Below are the code and all the weights of a small trained network. Each question names an input and a class and asks about switching units off, where a switched-off unit gives its printed mean instead of its output.

import numpy as np


def w(rows, s, z=0):
    codes = np.array(rows[::2]) - 128.0
    scale = np.full(codes.shape[1], s)
    scale[-1] = z or s
    return codes * scale


def f(y):
    return np.maximum(y, 0)


def log_softmax(a):
    a = a - a.max(-1, keepdims=True)
    return a - np.log(np.exp(a).sum(-1, keepdims=True))


def net(x, mask):
    res = np.array(x, float).reshape(1, 7) / 4 @ E
    y = f(res @ A[0][:, :-1].T + A[0][:, -1])
    res = res + np.where(mask, y, B[0][:, -1]) @ B[0][:, :-1]
    return log_softmax(res[-1] @ U[:, :-1].T + U[:, -1])


A, B = {}, {}
E = w([
[144,160,132,70,135,60],'x0',
[106,55,231,173,111,82],'x1',
[111,153,144,77,129,103],'x2',
[182,149,202,131,255,183],'x3',
[115,124,134,126,127,145],'x4',
[201,87,194,70,35,249],'x5',
[119,105,122,174,119,177],'x6',
],0.0083)
A[0] = w([
[197,86,150,67,110,135,44],'neuron 1',
[145,125,164,146,184,144,178],'neuron 2',
[88,89,174,136,129,108,82],'neuron 3',
[147,186,161,83,167,93,232],'neuron 4',
[46,181,118,183,213,87,2],'neuron 5',
[143,155,199,115,254,178,11],'neuron 6',
[196,104,148,135,93,182,79],'neuron 7',
[109,79,232,133,128,56,102],'neuron 8',
[112,189,87,72,145,138,229],'neuron 9',
[41,123,115,123,11,80,99],'neuron 10',
[119,194,93,237,127,123,104],'neuron 11',
[98,96,222,141,116,81,118],'neuron 12',
[145,83,157,169,155,137,195],'neuron 13',
[105,152,158,191,128,106,148],'neuron 14',
[175,93,222,122,67,193,221],'neuron 15',
[107,98,118,164,180,98,28],'neuron 16',
[180,166,194,117,152,110,223],'neuron 17',
[73,233,65,53,158,207,206],'neuron 18',
],0.0093,0.0015)
B[0] = w([
[87,136,151,76,137,75,185],'neuron 1',
[88,185,93,196,30,164,185],'neuron 2',
[202,101,35,91,129,197,168],'neuron 3',
[128,138,98,152,126,147,190],'neuron 4',
[72,109,128,65,121,109,222],'neuron 5',
[116,185,126,118,9,84,230],'neuron 6',
[19,98,202,120,201,138,201],'neuron 7',
[230,87,135,142,168,195,210],'neuron 8',
[166,85,116,149,159,141,188],'neuron 9',
[116,199,67,151,61,84,218],'neuron 10',
[131,138,168,78,190,168,181],'neuron 11',
[254,116,80,119,156,157,198],'neuron 12',
[149,187,151,132,119,158,180],'neuron 13',
[130,136,142,83,191,160,167],'neuron 14',
[87,147,91,104,168,88,254],'neuron 15',
[79,134,181,62,77,84,171],'neuron 16',
[125,156,133,179,93,121,189],'neuron 17',
[217,93,82,117,128,182,221],'neuron 18',
],0.0076,0.01)
U = w([
[99,237,127,213,21,121,88],'0',
[127,152,129,118,150,149,253],'1',
[205,74,106,116,177,185,80],'2',
[44,101,197,2,183,95,65],'3',
],0.0085,0.0051)

Each question gives the input, the list of numbers given to net, and the class t.
The units are the neurons (one row each of A and B). Each row of codes is followed by its name. A weight is (code - 128) times the scale printed after its matrix; where a second scale follows, it is the last column's (A, B and U).
mask holds one flag per neuron, in row order. A switched-off neuron (its flag False) gives its mean, the last column of its row in B, instead of its output. The means were averaged over made-up inputs and are rounded, as every weight is.
A unit's drop is (log p(t) with every unit on - log p(t) with that unit switched off) / (log p(t) with every unit on - log p(t) with every unit switched off).
The circuit of an input: a set's keep is (log p(t) with only the set's units on - log p(t) with every unit switched off) / (log p(t) with every unit on - log p(t) with every unit switched off). Starting from the 12 units with the biggest drops (on a tie, the unit counted first), units are removed one at a time, each time the one whose removal leaves the highest keep (on an exact tie, the one counted first), for as long as the keep stays at least 0.8.
circuit, biggest first: the units of the circuit, biggest drop first
unit that matters most: the unit with the biggest drop
k most important neurons: the k neurons with the biggest drops, biggest first
drop of u: that unit's drop, to one decimal
input [-4,-8,-5,-6,-4,-7,4], class 2: circuit, biggest first	(neuron 18; neuron 6)
input [6,8,5,-6,-7,-4,1], class 2: unit that matters most	neuron 8
input [-6,4,0,-4,0,-7,-5], class 3: 2 most important neurons	(neuron 5; neuron 16)
input [-6,7,6,1,-4,4,3], class 2: 2 most important neurons	(neuron 12; neuron 8)
input [-5,-8,0,-1,-5,-5,-8], class 2: circuit, biggest first	(neuron 18; neuron 9)
input [-3,6,3,-3,-1,1,-8], class 2: circuit, biggest first	(neuron 8; neuron 12)
input [-4,5,1,-4,-2,1,7], class 2: 2 most important neurons	(neuron 6; neuron 2)
input [6,7,5,7,-4,-4,3], class 0: 3 most important neurons	(neuron 6; neuron 2; neuron 17)
input [3,1,5,-5,5,6,2], class 3: circuit, biggest first	(neuron 2; neuron 1)
input [-3,6,-1,7,-3,-7,-4], class 0: 2 most important neurons	(neuron 6; neuron 2)
input [-2,3,-5,-5,4,7,3], class 3: circuit, biggest first	(neuron 7; neuron 15)
input [-3,-3,-8,3,-7,4,1], class 3: 2 most important neurons	(neuron 7; neuron 10)
input [5,-1,-1,5,6,7,-8], class 3: 3 most important neurons	(neuron 1; neuron 7; neuron 10)
input [-3,-7,-8,-6,8,2,6], class 2: most important neuron	(neuron 6)
input [4,7,5,-6,-6,6,0], class 2: 3 most important neurons	(neuron 8; neuron 12; neuron 6)
input [0,0,-2,6,-5,-6,7], class 0: 3 most important neurons	(neuron 2; neuron 6; neuron 7)
input [3,7,-3,-6,5,-3,-1], class 2: 4 most important neurons	(neuron 8; neuron 12; neuron 6; neuron 3)
input [-5,7,4,8,-2,-1,7], class 0: 2 most important neurons	(neuron 6; neuron 2)
input [5,8,4,6,-4,1,-8], class 2: 2 most important neurons	(neuron 8; neuron 12)
input [3,-8,-1,-1,4,3,6], class 2: circuit, biggest first	(neuron 18)
input [1,3,-8,-4,-1,8,-6], class 3: drop of neuron 1	0.1
input [2,8,2,6,2,-7,-6], class 2: drop of neuron 6	-0.2
input [-8,-6,-7,3,-2,7,2], class 1: drop of neuron 5	0.3
